Below is a small trained network, with its code and all its weights. Each question gives an input and a class and asks what happens when units are switched off, that is, made to give their printed mean instead of their output.

import numpy as np


def w(rows, s, z=0):
    codes = np.array(rows[::2]) - 128.0
    scale = np.full(codes.shape[1], s)
    scale[-1] = z or s
    return codes * scale


def norm(h):
    return h / np.sqrt((h * h).mean(-1, keepdims=True) + 1e-5)


def f(y):
    return np.maximum(y, 0)


def log_softmax(a):
    a = a - a.max(-1, keepdims=True)
    return a - np.log(np.exp(a).sum(-1, keepdims=True))


def net(x, mask):
    res = np.array(x, float).reshape(1, 7) / 4 @ E
    u = 0
    for l in range(2):
        y = f(norm(res) @ A[l][:, :-1].T + A[l][:, -1])
        res = res + np.where(mask[u : u + 14], y, B[l][:, -1]) @ B[l][:, :-1]
        u += 14
    return log_softmax(norm(res)[-1] @ U[:, :-1].T + U[:, -1])


A, B = {}, {}
E = w([
[168,205,163,66,146,183,41,156,174],'x0',
[252,120,74,172,79,201,164,143,89],'x1',
[122,69,134,25,203,228,230,94,144],'x2',
[128,129,124,130,131,129,127,126,127],'x3',
[138,9,144,132,56,137,81,85,245],'x4',
[210,118,106,43,128,6,128,10,94],'x5',
[60,223,62,115,55,147,181,59,165],'x6',
],0.0035)
A[0] = w([
[186,78,156,138,210,94,98,163,67,32],'L0N1',
[85,131,93,31,162,193,185,81,118,34],'L0N2',
[55,230,98,96,90,112,173,49,168,2],'L0N3',
[96,243,122,128,187,117,183,126,24,18],'L0N4',
[152,199,85,150,54,177,182,91,145,86],'L0N5',
[103,206,95,178,71,71,70,110,103,21],'L0N6',
[179,241,146,24,124,159,65,139,168,82],'L0N7',
[104,85,121,138,75,132,114,51,207,58],'L0N8',
[169,159,110,76,150,73,125,60,99,82],'L0N9',
[2,159,138,79,185,50,126,123,153,59],'L0N10',
[75,86,106,172,104,57,237,106,73,76],'L0N11',
[114,131,120,132,114,104,98,130,129,114],'L0N12',
[67,156,121,171,152,191,133,161,130,78],'L0N13',
[214,167,84,142,107,153,176,124,91,91],'L0N14',
],0.0086,0.0028)
B[0] = w([
[60,83,161,83,194,90,79,193,97,210],'L0N1',
[204,138,191,189,199,76,167,152,165,219],'L0N2',
[59,33,166,99,187,89,83,196,67,229],'L0N3',
[184,165,24,58,99,162,78,177,254,255],'L0N4',
[94,58,166,88,153,116,88,184,49,213],'L0N5',
[197,146,182,190,195,75,164,157,156,250],'L0N6',
[48,112,66,207,175,155,110,30,132,243],'L0N7',
[173,197,47,51,124,150,85,172,189,214],'L0N8',
[83,189,96,91,48,66,217,110,108,212],'L0N9',
[208,131,199,109,57,225,94,90,50,250],'L0N10',
[61,144,77,184,198,163,98,28,137,230],'L0N11',
[162,141,150,131,136,125,135,126,136,165],'L0N12',
[64,199,132,84,65,74,208,94,109,214],'L0N13',
[199,146,171,116,73,180,97,92,71,202],'L0N14',
],0.012,0.0055)
A[1] = w([
[217,117,189,168,213,117,238,134,188,56],'L1N1',
[87,50,146,101,141,116,125,197,100,63],'L1N2',
[109,145,119,144,97,87,83,142,123,102],'L1N3',
[77,118,82,217,154,173,131,59,129,4],'L1N4',
[153,76,61,97,78,145,111,148,245,91],'L1N5',
[134,97,160,113,89,138,127,113,133,114],'L1N6',
[197,154,171,227,136,63,144,149,162,56],'L1N7',
[81,174,162,155,78,182,166,179,148,84],'L1N8',
[98,85,165,156,130,110,142,106,79,144],'L1N9',
[163,132,162,122,80,156,121,99,70,104],'L1N10',
[197,93,129,153,62,196,130,124,53,88],'L1N11',
[100,156,110,102,54,47,222,86,111,106],'L1N12',
[65,151,135,128,54,106,208,146,131,90],'L1N13',
[109,105,120,58,136,157,124,94,110,126],'L1N14',
],0.011,0.0034)
B[1] = w([
[145,151,168,246,103,112,184,216,129,250],'L1N1',
[71,105,141,77,152,98,119,145,74,249],'L1N2',
[114,111,134,126,160,217,226,146,122,198],'L1N3',
[90,150,64,198,169,131,131,46,127,240],'L1N4',
[169,197,63,71,115,119,129,160,127,250],'L1N5',
[140,164,129,114,126,147,141,109,89,154],'L1N6',
[142,141,170,201,123,128,204,190,143,239],'L1N7',
[176,38,97,127,124,56,116,85,121,208],'L1N8',
[143,143,95,94,115,145,117,169,162,233],'L1N9',
[149,108,177,120,112,171,121,103,155,211],'L1N10',
[119,179,234,96,119,152,101,53,161,201],'L1N11',
[134,4,102,146,57,98,118,134,170,218],'L1N12',
[148,54,110,120,57,89,126,111,150,197],'L1N13',
[128,131,146,187,119,123,154,160,131,254],'L1N14',
],0.015,0.0042)
U = w([
[54,104,157,59,210,93,100,211,49,143],'0',
[189,182,174,238,155,98,213,213,151,102],'1',
[200,239,16,32,116,136,108,162,173,48],'2',
[66,155,51,208,186,146,111,2,129,103],'3',
[174,153,240,91,77,184,94,50,119,254],'4',
[136,29,82,115,32,49,160,98,149,96],'5',
],0.0095,0.00055)

Each question gives the input, the list of numbers given to net, and the class t.
The units are the neurons (one row each of A and B). Each row of codes is followed by its name. A weight is (code - 128) times the scale printed after its matrix; where a second scale follows, it is the last column's (A, B and U).
mask holds one flag per neuron, layer by layer. A switched-off neuron (its flag False) gives its mean, the last column of its row in B, instead of its output. The means were averaged over made-up inputs and are rounded, as every weight is.
A unit's drop is (log p(t) with every unit on - log p(t) with that unit switched off) / (log p(t) with every unit on - log p(t) with every unit switched off).
The circuit of an input: a set's keep is (log p(t) with only the set's units on - log p(t) with every unit switched off) / (log p(t) with every unit on - log p(t) with every unit switched off). Starting from the 12 units with the biggest drops (on a tie, the unit counted first), units are removed one at a time, each time the one whose removal leaves the highest keep (on an exact tie, the one counted first), for as long as the keep stays at least 0.8.
units of the circuit, in order: the units of the circuit, biggest drop first
top k neurons: the k neurons with the biggest drops, biggest first
top k neurons in layer l: the k neurons of layer l with the biggest drops, biggest first
input [1,0,6,2,-7,-7,7], class 0: units of the circuit, in order	(L0N3)
input [-4,6,3,1,3,-8,1], class 5: top 2 neurons	(L0N13, L0N10)
input [7,0,1,3,4,-7,-3], class 3: top 3 neurons	(L0N7, L1N4, L0N9)
input [6,-7,3,2,7,6,5], class 2: top 2 neurons in layer 0	(L0N8, L0N5)
input [-4,3,7,3,5,7,-1], class 1: top 3 neurons	(L0N2, L1N1, L0N13)
input [-6,2,-6,-8,7,-1,-4], class 2: top 3 neurons in layer 0	(L0N8, L0N2, L0N7)
input [3,2,-3,3,-6,-6,4], class 2: top 2 neurons	(L0N4, L0N9)
input [0,8,-1,-5,-8,3,-6], class 2: top 4 neurons	(L0N4, L0N10, L0N3, L0N5)
input [6,-6,-2,-8,-4,-6,-4], class 3: top 2 neurons	(L0N7, L0N9)
input [5,-3,-5,1,-6,6,-6], class 0: top 2 neurons	(L0N1, L0N13)
input [6,-7,8,0,-8,6,-3], class 1: top 3 neurons	(L0N2, L0N8, L1N1)
input [0,8,-6,3,-4,6,0], class 4: top 3 neurons	(L0N14, L0N2, L1N11)
input [3,6,-4,1,1,2,-6], class 0: top 2 neurons	(L0N1, L0N10)
input [7,-6,-4,-4,2,2,1], class 3: top 2 neurons	(L0N7, L1N4)
input [3,-1,-3,0,-2,3,-4], class 0: top 2 neurons in layer 0	(L0N1, L0N11)
input [7,-2,-5,4,3,7,-8], class 0: top 2 neurons in layer 0	(L0N1, L0N11)
input [4,6,3,8,7,6,5], class 2: units of the circuit, in order	(L0N8)
input [5,6,-4,4,3,-7,1], class 5: top 3 neurons	(L0N13, L0N10, L0N11)
input [-6,4,5,-7,-5,-6,-5], class 3: top 2 neurons	(L0N6, L0N11)
input [-5,-7,0,3,-5,0,-1], class 4: units of the circuit, in order	(L0N10)
input [4,2,-3,-3,-5,8,5], class 5: units of the circuit, in order	(L0N9, L1N12)
input [-5,-1,-1,-3,7,-4,6], class 2: top 2 neurons in layer 0	(L0N8, L0N1)
input [-1,-1,-6,0,-7,-3,3], class 2: top 2 neurons in layer 1	(L1N5, L1N14)
input [6,-6,-8,-1,-4,7,7], class 1: top 4 neurons in layer 0	(L0N6, L0N1, L0N11, L0N13)
input [-1,6,-4,8,-3,-2,1], class 4: top 3 neurons in layer 0	(L0N14, L0N2, L0N5)
